Below are the code and all the weights of a small trained network. Each question names an input and a class and asks about switching units off, where a switched-off unit gives its printed mean instead of its output.

import numpy as np


def w(rows, s, z=0):
    codes = np.array(rows[::2]) - 128.0
    scale = np.full(codes.shape[1], s)
    scale[-1] = z or s
    return codes * scale


def f(y):
    return y / 2 * (1 + np.tanh(0.7978845608 * (y + 0.044715 * y**3)))


def log_softmax(a):
    a = a - a.max(-1, keepdims=True)
    return a - np.log(np.exp(a).sum(-1, keepdims=True))


def net(x, mask):
    res = np.array(x, float).reshape(1, 8) / 4 @ E
    y = f(res @ A[0][:, :-1].T + A[0][:, -1])
    res = res + np.where(mask, y, B[0][:, -1]) @ B[0][:, :-1]
    return log_softmax(res[-1] @ U[:, :-1].T + U[:, -1])


A, B = {}, {}
E = w([
[128,128,127],'x0',
[128,128,128],'x1',
[129,128,128],'x2',
[64,164,48],'x3',
[128,128,128],'x4',
[96,9,107],'x5',
[50,130,194],'x6',
[128,128,128],'x7',
],0.015)
A[0] = w([
[152,207,62,145],'n0',
[147,195,127,254],'n1',
[49,149,124,57],'n2',
[111,127,249,128],'n3',
[34,154,121,15],'n4',
[86,140,127,93],'n5',
[99,27,129,142],'n6',
[251,95,130,196],'n7',
[128,69,61,68],'n8',
[134,148,7,84],'n9',
[94,63,169,85],'n10',
[116,72,125,141],'n11',
[115,125,120,97],'n12',
],0.021,0.0062)
B[0] = w([
[210,71,171,237],'n0',
[208,143,175,231],'n1',
[154,200,74,195],'n2',
[70,98,252,233],'n3',
[155,214,55,204],'n4',
[139,159,101,161],'n5',
[168,49,48,250],'n6',
[157,241,29,245],'n7',
[39,141,125,208],'n8',
[58,32,186,230],'n9',
[174,51,107,203],'n10',
[133,94,80,193],'n11',
[117,131,113,133],'n12',
],0.038,0.018)
U = w([
[182,226,162,191],'0',
[164,35,138,136],'1',
[103,128,29,215],'2',
[16,56,103,2],'3',
[102,162,254,52],'4',
],0.0089,0.0044)

Each question gives the input, the list of numbers given to net, and the class t.
The units are the neurons (one row each of A and B). Each row of codes is followed by its name. A weight is (code - 128) times the scale printed after its matrix; where a second scale follows, it is the last column's (A, B and U).
mask holds one flag per neuron, in row order. A switched-off neuron (its flag False) gives its mean, the last column of its row in B, instead of its output. The means were averaged over made-up inputs and are rounded, as every weight is.
A unit's drop is (log p(t) with every unit on - log p(t) with that unit switched off) / (log p(t) with every unit on - log p(t) with every unit switched off).
The circuit of an input: a set's keep is (log p(t) with only the set's units on - log p(t) with every unit switched off) / (log p(t) with every unit on - log p(t) with every unit switched off). Starting from the 12 units with the biggest drops (on a tie, the unit counted first), units are removed one at a time, each time the one whose removal leaves the highest keep (on an exact tie, the one counted first), for as long as the keep stays at least 0.8.
units of the circuit, in order: the units of the circuit, biggest drop first
unit that matters most: the unit with the biggest drop
top k neurons: the k neurons with the biggest drops, biggest first
drop when u is switched off: that unit's drop, to one decimal
input [-1,7,4,8,-3,8,-3,-8], class 3: unit that matters most => n9
input [2,3,6,7,3,1,6,-5], class 2: top 2 neurons => n1, n3
input [2,0,8,2,7,1,-7,0], class 3: units of the circuit, in order => n9, n8
input [-7,-3,8,-5,-4,0,0,-6], class 0: top 3 neurons => n7, n9, n6
input [-8,-8,-5,7,8,-4,-2,7], class 1: top 2 neurons => n9, n0
input [-3,-4,8,6,2,1,-3,-7], class 3: top 2 neurons => n9, n8
input [-4,4,2,0,-8,2,0,-8], class 2: top 4 neurons => n0, n9, n3, n1
input [7,-3,4,-8,-4,-2,1,4], class 4: top 2 neurons => n3, n4
input [-4,-1,-5,1,1,1,0,0], class 3: top 2 neurons => n7, n0
input [-7,-2,5,5,-2,-5,1,-1], class 0: top 2 neurons => n6, n4
input [-5,-1,-6,7,8,-8,-2,-5], class 1: top 2 neurons => n0, n9
input [3,-2,-5,-8,-7,1,-5,7], class 2: top 2 neurons => n1, n0
input [5,-4,-3,-7,5,-1,4,0], class 4: drop when n3 is switched off => 0.4
input [-7,7,5,2,-8,2,7,-1], class 2: unit that matters most => n4
input [5,-1,-8,1,1,7,-3,1], class 3: drop when n8 is switched off => 0.4
input [-7,3,-1,-5,4,-6,-5,2], class 0: drop when n6 is switched off => 0.0
